Here is a tiny trained network, its code and every weight. The questions are about switching its units off for an input and a target symbol, where a switched-off unit gives its printed mean instead of its output.

import numpy as np


def w(rows, s, z=0):
    codes = np.array(rows[::2]) - 128.0
    scale = np.full(codes.shape[1], s)
    scale[-1] = z or s
    return codes * scale


def f(y):
    return np.maximum(y, 0)


def softmax(a):
    e = np.exp(a - a.max(-1, keepdims=True))
    return e / e.sum(-1, keepdims=True)


def log_softmax(a):
    a = a - a.max(-1, keepdims=True)
    return a - np.log(np.exp(a).sum(-1, keepdims=True))


def net(x, mask):
    ids = ['αγδμξπστω'.index(c) for c in x.split()]
    T = len(ids)
    res = E[ids] + P[:T]
    u = 0
    for l in range(2):
        r = res
        for j in range(2):
            rows = slice(2 * j, 2 * j + 2)
            q, k, v = (r @ M[l][rows].T for M in (Q, K, V))
            z = softmax(np.where(np.tri(T) > 0, q @ k.T / 2**0.5, -1e9)) @ v
            o = O[l][rows]
            res = res + np.where(mask[u + j], z, o[:, -1]) @ o[:, :-1]
        u += 2
        y = f(res @ A[l][:, :-1].T + A[l][:, -1])
        res = res + np.where(mask[u : u + 8], y, B[l][:, -1]) @ B[l][:, :-1]
        u += 8
    return log_softmax(res[-1] @ U[:, :-1].T + U[:, -1])


Q, K, V, O, A, B = {}, {}, {}, {}, {}, {}
E = w([
[63,64,114,68],'α',
[198,100,184,74],'γ',
[188,119,85,113],'δ',
[57,48,177,245],'μ',
[197,68,124,116],'ξ',
[148,86,203,222],'π',
[194,106,118,135],'σ',
[143,158,52,137],'τ',
[178,212,208,196],'ω',
],0.013)
P = w([
[55,111,195,142],'0',
[255,60,120,182],'1',
[215,38,116,160],'2',
[151,92,108,121],'3',
[144,89,106,117],'4',
[137,51,115,131],'5',
[136,100,112,127],'6',
[121,108,134,136],'7',
[126,63,103,105],'8',
[133,81,98,117],'9',
[128,81,102,124],'10',
[125,89,113,129],'11',
[122,93,112,134],'12',
],0.0059)
Q[0] = w([
[80,134,152,145],'0.h0',
[138,144,157,123],'0.h0',
[74,97,77,107],'0.h1',
[64,254,134,124],'0.h1',
],0.008)
K[0] = w([
[126,34,105,192],'0.h0',
[127,145,104,89],'0.h0',
[178,165,188,184],'0.h1',
[254,123,113,145],'0.h1',
],0.0091)
V[0] = w([
[84,61,2,146],'0.h0',
[191,61,112,132],'0.h0',
[146,107,126,23],'0.h1',
[27,233,21,73],'0.h1',
],0.0077)
O[0] = w([
[207,130,44,133,120],'0.h0',
[189,165,179,134,190],'0.h0',
[146,48,190,1,109],'0.h1',
[98,134,34,83,2],'0.h1',
],0.01,0.0073)
A[0] = w([
[107,254,204,152,100],'0.n0',
[78,215,128,146,95],'0.n1',
[162,75,142,115,84],'0.n2',
[53,245,111,168,87],'0.n3',
[57,119,158,153,63],'0.n4',
[98,67,108,186,5],'0.n5',
[238,200,120,95,252],'0.n6',
[197,132,107,167,45],'0.n7',
],0.009,0.0035)
B[0] = w([
[121,47,57,72,205],'0.n0',
[106,32,122,180,135],'0.n1',
[73,134,210,123,176],'0.n2',
[132,49,127,156,139],'0.n3',
[163,62,208,182,154],'0.n4',
[154,156,155,134,154],'0.n5',
[144,84,148,254,254],'0.n6',
[25,174,151,130,177],'0.n7',
],0.0064,0.0078)
Q[1] = w([
[230,68,234,173],'1.h0',
[5,142,102,45],'1.h0',
[165,2,165,224],'1.h1',
[50,203,253,147],'1.h1',
],0.0046)
K[1] = w([
[76,3,122,189],'1.h0',
[180,173,135,81],'1.h0',
[56,44,143,54],'1.h1',
[140,162,59,81],'1.h1',
],0.0064)
V[1] = w([
[136,254,103,96],'1.h0',
[133,84,108,127],'1.h0',
[31,89,35,193],'1.h1',
[175,193,43,162],'1.h1',
],0.0056)
O[1] = w([
[211,146,142,132,3],'1.h0',
[77,112,143,112,141],'1.h0',
[91,41,64,114,102],'1.h1',
[224,1,68,146,58],'1.h1',
],0.0072,0.014)
A[1] = w([
[234,149,157,190,238],'1.n0',
[122,123,108,99,145],'1.n1',
[80,120,164,202,2],'1.n2',
[77,105,147,103,182],'1.n3',
[155,115,75,153,80],'1.n4',
[81,78,196,233,59],'1.n5',
[116,255,123,106,141],'1.n6',
[139,78,79,151,247],'1.n7',
],0.0095,0.0043)
B[1] = w([
[65,39,167,17,170],'1.n0',
[190,2,100,68,129],'1.n1',
[198,153,117,93,197],'1.n2',
[94,172,66,75,164],'1.n3',
[153,104,128,110,131],'1.n4',
[215,174,53,88,250],'1.n5',
[74,108,171,184,149],'1.n6',
[47,106,181,196,145],'1.n7',
],0.0062,0.022)
U = w([
[81,114,106,66,78],'α',
[79,212,192,151,100],'γ',
[124,109,157,123,80],'δ',
[74,166,120,255,255],'μ',
[137,147,165,43,138],'ξ',
[193,220,93,170,125],'π',
[151,147,135,103,46],'σ',
[81,55,165,175,173],'τ',
[30,180,78,57,127],'ω',
],0.0068,0.0045)

Each question gives the input, a string of symbols that net reads in full, and the target symbol t.
The units are the heads (2 rows each of Q, K, V and O) and the neurons (one row each of A and B). Each row of codes is followed by its name. A weight is (code - 128) times the scale printed after its matrix; where a second scale follows, it is the last column's (O, A, B and U).
mask holds one flag per unit, layer by layer, with each layer's heads first. A switched-off unit (its flag False) gives its mean, the last column of its rows in O or B, instead of its output. The means were averaged over made-up inputs and are rounded, as every weight is.
A unit's drop is (log p(t) with every unit on - log p(t) with that unit switched off) / (log p(t) with every unit on - log p(t) with every unit switched off).
The circuit of an input: a set's keep is (log p(t) with only the set's units on - log p(t) with every unit switched off) / (log p(t) with every unit on - log p(t) with every unit switched off). Starting from the 12 units with the biggest drops (on a tie, the unit counted first), units are removed one at a time, each time the one whose removal leaves the highest keep (on an exact tie, the one counted first), for as long as the keep stays at least 0.8.
units of the circuit, in order: the units of the circuit, biggest drop first
k most important neurons: the k neurons with the biggest drops, biggest first
top k neurons in layer l: the k neurons of layer l with the biggest drops, biggest first
which heads matter: for each layer, one digit per head in row order, 1 if its drop is at least 0.15 and else 0, layers parted by /
drop of u: that unit's drop, to one decimal
input π γ π σ π, target π: 4 most important neurons -> [1.n5; 1.n0; 1.n2; 0.n0]
input σ γ τ μ, target π: units of the circuit, in order -> [1.n5; 1.n2]
input μ γ ξ, target μ: units of the circuit, in order -> [0.h1]
input γ τ π π, target γ: units of the circuit, in order -> [1.h1; 0.h1; 0.h0]
input γ π μ, target γ: units of the circuit, in order -> [1.h1; 0.h1]
input γ μ τ μ π σ γ μ γ τ μ, target γ: units of the circuit, in order -> [1.h1; 0.h0; 0.h1; 0.n6]
input π μ δ γ ω μ, target π: units of the circuit, in order -> [1.n5; 0.h1]
input γ π γ γ δ, target γ: units of the circuit, in order -> [1.h1; 0.h1; 0.h0; 1.n6]
input ω ξ τ δ τ μ, target ω: 3 most important neurons -> [0.n0; 0.n1; 0.n3]
input ω π ω, target ω: which heads matter -> 10 / 11
input μ γ ξ δ, target μ: top 2 neurons in layer 1 -> [1.n7; 1.n0]
input ω α π, target ω: which heads matter -> 11 / 11
input ω μ γ γ σ μ ω ω π γ, target ω: which heads matter -> 11 / 11
input μ μ π γ τ σ τ ξ π σ, target μ: which heads matter -> 01 / 11
input γ π δ σ γ γ α, target γ: which heads matter -> 11 / 01
input τ γ δ, target τ: which heads matter -> 01 / 01
input ω ω ω ξ π ω α ω, target ω: which heads matter -> 11 / 11
input γ γ τ π ω τ π γ, target γ: most important neuron -> [1.n6]
input ω τ τ γ δ ω γ α π τ α γ, target ω: which heads matter -> 11 / 10
input τ γ γ, target τ: 2 most important neurons -> [1.n5; 1.n2]
input τ δ δ δ μ γ ξ τ, target τ: top neuron in layer 1 -> [1.n5]
input γ τ δ τ γ, target γ: top 3 neurons in layer 0 -> [0.n6; 0.n0; 0.n2]
input γ α ξ ξ γ π τ γ α, target γ: top 3 neurons in layer 0 -> [0.n0; 0.n2; 0.n6]
input γ α δ τ, target γ: top 2 neurons in layer 1 -> [1.n5; 1.n6]
input ξ σ γ π, target ξ: 2 most important neurons -> [1.n0; 1.n5]
input π γ μ γ π μ π τ ω δ γ γ π, target π: 2 most important neurons -> [1.n5; 1.n0]
input μ δ ω δ τ σ, target μ: most important neuron -> [1.n7]
input μ ω τ τ γ τ τ ω ω τ, target μ: 3 most important neurons -> [1.n0; 1.n7; 1.n5]
input γ ω δ ξ τ γ γ γ γ τ τ σ σ, target γ: top 2 neurons in layer 0 -> [0.n0; 0.n2]
input τ π σ ω, target τ: drop of 0.n4 -> 0.0
